Below is a small trained network, with its code and all its weights. Each question gives an input and a class and asks what happens when units are switched off, that is, made to give their printed mean instead of their output.

import numpy as np


def w(rows, s, z=0):
    codes = np.array(rows[::2]) - 128.0
    scale = np.full(codes.shape[1], s)
    scale[-1] = z or s
    return codes * scale


def f(y):
    return y / 2 * (1 + np.tanh(0.7978845608 * (y + 0.044715 * y**3)))


def log_softmax(a):
    a = a - a.max(-1, keepdims=True)
    return a - np.log(np.exp(a).sum(-1, keepdims=True))


def net(x, mask):
    res = np.array(x, float).reshape(1, 4) / 4 @ E
    y = f(res @ A[0][:, :-1].T + A[0][:, -1])
    res = res + np.where(mask, y, B[0][:, -1]) @ B[0][:, :-1]
    return log_softmax(res[-1] @ U[:, :-1].T + U[:, -1])


A, B = {}, {}
E = w([
[46,13,187,91,125,90,188,175,24,193],'x0',
[84,96,55,115,124,60,254,45,125,39],'x1',
[223,46,21,170,67,242,173,154,103,168],'x2',
[118,223,10,69,148,31,165,170,98,226],'x3',
],0.0081)
A[0] = w([
[66,208,52,78,153,78,117,162,80,187,196],'n0',
[62,94,192,131,68,86,165,138,1,168,176],'n1',
[212,116,66,198,40,158,156,146,44,157,160],'n2',
[81,90,91,136,133,115,213,64,77,14,250],'n3',
[165,151,200,162,154,152,76,234,115,161,180],'n4',
[164,129,139,91,108,68,189,78,152,86,127],'n5',
[72,92,200,169,106,161,106,134,174,88,63],'n6',
[89,76,172,211,72,134,92,94,135,96,129],'n7',
[123,82,186,144,125,160,152,132,150,37,45],'n8',
[73,189,198,105,221,18,52,89,131,93,100],'n9',
[155,213,80,180,110,143,116,95,204,112,143],'n10',
[157,183,118,167,112,103,127,67,184,112,137],'n11',
[115,112,91,147,153,125,190,118,109,60,83],'n12',
[116,171,215,116,147,79,155,135,166,120,75],'n13',
[250,198,173,134,80,68,121,90,156,109,118],'n14',
],0.0096,0.002)
B[0] = w([
[123,137,100,75,80,58,150,225,155,94,223],'n0',
[153,117,213,202,72,85,169,67,93,123,231],'n1',
[125,2,99,136,153,139,102,168,87,58,227],'n2',
[223,158,117,108,138,122,107,109,78,168,250],'n3',
[228,141,121,105,181,101,77,52,162,200,216],'n4',
[174,163,128,94,193,120,73,53,134,123,182],'n5',
[96,135,106,99,92,41,102,166,181,80,200],'n6',
[126,139,126,87,174,70,121,227,141,101,204],'n7',
[92,158,127,95,170,56,155,167,154,89,204],'n8',
[110,64,59,134,110,213,85,85,61,68,241],'n9',
[96,93,185,182,72,85,150,103,135,112,210],'n10',
[116,121,224,151,91,102,140,100,78,154,185],'n11',
[141,123,77,125,158,123,46,74,180,177,182],'n12',
[138,65,54,157,107,178,75,127,104,92,177],'n13',
[137,89,162,152,102,56,163,139,98,154,181],'n14',
],0.0086,0.014)
U = w([
[116,14,71,124,123,215,99,131,102,45,103],'0',
[98,146,104,40,122,22,126,221,173,75,119],'1',
[123,96,246,175,65,88,170,71,87,137,102],'2',
[203,145,96,80,180,104,40,66,141,221,109],'3',
[158,131,152,116,126,138,123,131,105,95,255],'4',
[8,178,119,131,192,206,162,141,183,147,57],'5',
[63,207,165,112,158,234,196,146,134,136,52],'6',
[31,213,162,109,208,192,187,137,133,173,58],'7',
],0.011,0.0076)

Each question gives the input, the list of numbers given to net, and the class t.
The units are the neurons (one row each of A and B). Each row of codes is followed by its name. A weight is (code - 128) times the scale printed after its matrix; where a second scale follows, it is the last column's (A, B and U).
mask holds one flag per neuron, in row order. A switched-off neuron (its flag False) gives its mean, the last column of its row in B, instead of its output. The means were averaged over made-up inputs and are rounded, as every weight is.
A unit's drop is (log p(t) with every unit on - log p(t) with that unit switched off) / (log p(t) with every unit on - log p(t) with every unit switched off).
The circuit of an input: a set's keep is (log p(t) with only the set's units on - log p(t) with every unit switched off) / (log p(t) with every unit on - log p(t) with every unit switched off). Starting from the 12 units with the biggest drops (on a tie, the unit counted first), units are removed one at a time, each time the one whose removal leaves the highest keep (on an exact tie, the one counted first), for as long as the keep stays at least 0.8.
circuit, biggest first: the units of the circuit, biggest drop first
unit that matters most: the unit with the biggest drop
k most important neurons: the k neurons with the biggest drops, biggest first
drop when u is switched off: that unit's drop, to one decimal
input [6,-3,-4,-7], class 1: 3 most important neurons : n6, n7, n8
input [6,-4,-2,1], class 2: circuit, biggest first : n1
input [4,5,4,3], class 3: 3 most important neurons : n9, n3, n12
input [0,8,-7,0], class 3: 3 most important neurons : n3, n5, n2
input [1,-2,-4,-3], class 0: 2 most important neurons : n9, n0
input [1,3,-3,3], class 4: 3 most important neurons : n2, n4, n6
input [0,-4,-6,-8], class 1: 2 most important neurons : n6, n7
input [-4,6,-6,-1], class 0: 2 most important neurons : n9, n4
input [6,-7,-1,-1], class 3: 4 most important neurons : n4, n10, n11, n14
input [-7,5,-3,-5], class 2: 3 most important neurons : n11, n10, n0
input [-7,2,-7,-5], class 0: 3 most important neurons : n9, n13, n1
input [6,2,-6,-7], class 1: 2 most important neurons : n6, n8
input [-1,-4,4,5], class 1: 4 most important neurons : n9, n0, n3, n13
input [6,4,-3,-7], class 1: unit that matters most : n7
input [4,-6,7,-8], class 1: circuit, biggest first : n7, n6
input [1,-8,-1,-5], class 3: 2 most important neurons : n4, n0
input [4,8,-7,-7], class 3: 2 most important neurons : n3, n5
input [-8,6,-3,-8], class 1: drop when n7 is switched off : 1.4
input [-5,8,4,7], class 3: drop when n8 is switched off : 0.5
input [-6,-3,-1,-6], class 1: drop when n8 is switched off : 0.3
input [-8,-5,6,2], class 2: circuit, biggest first : n10
input [5,-4,-6,-2], class 0: drop when n13 is switched off : 0.3
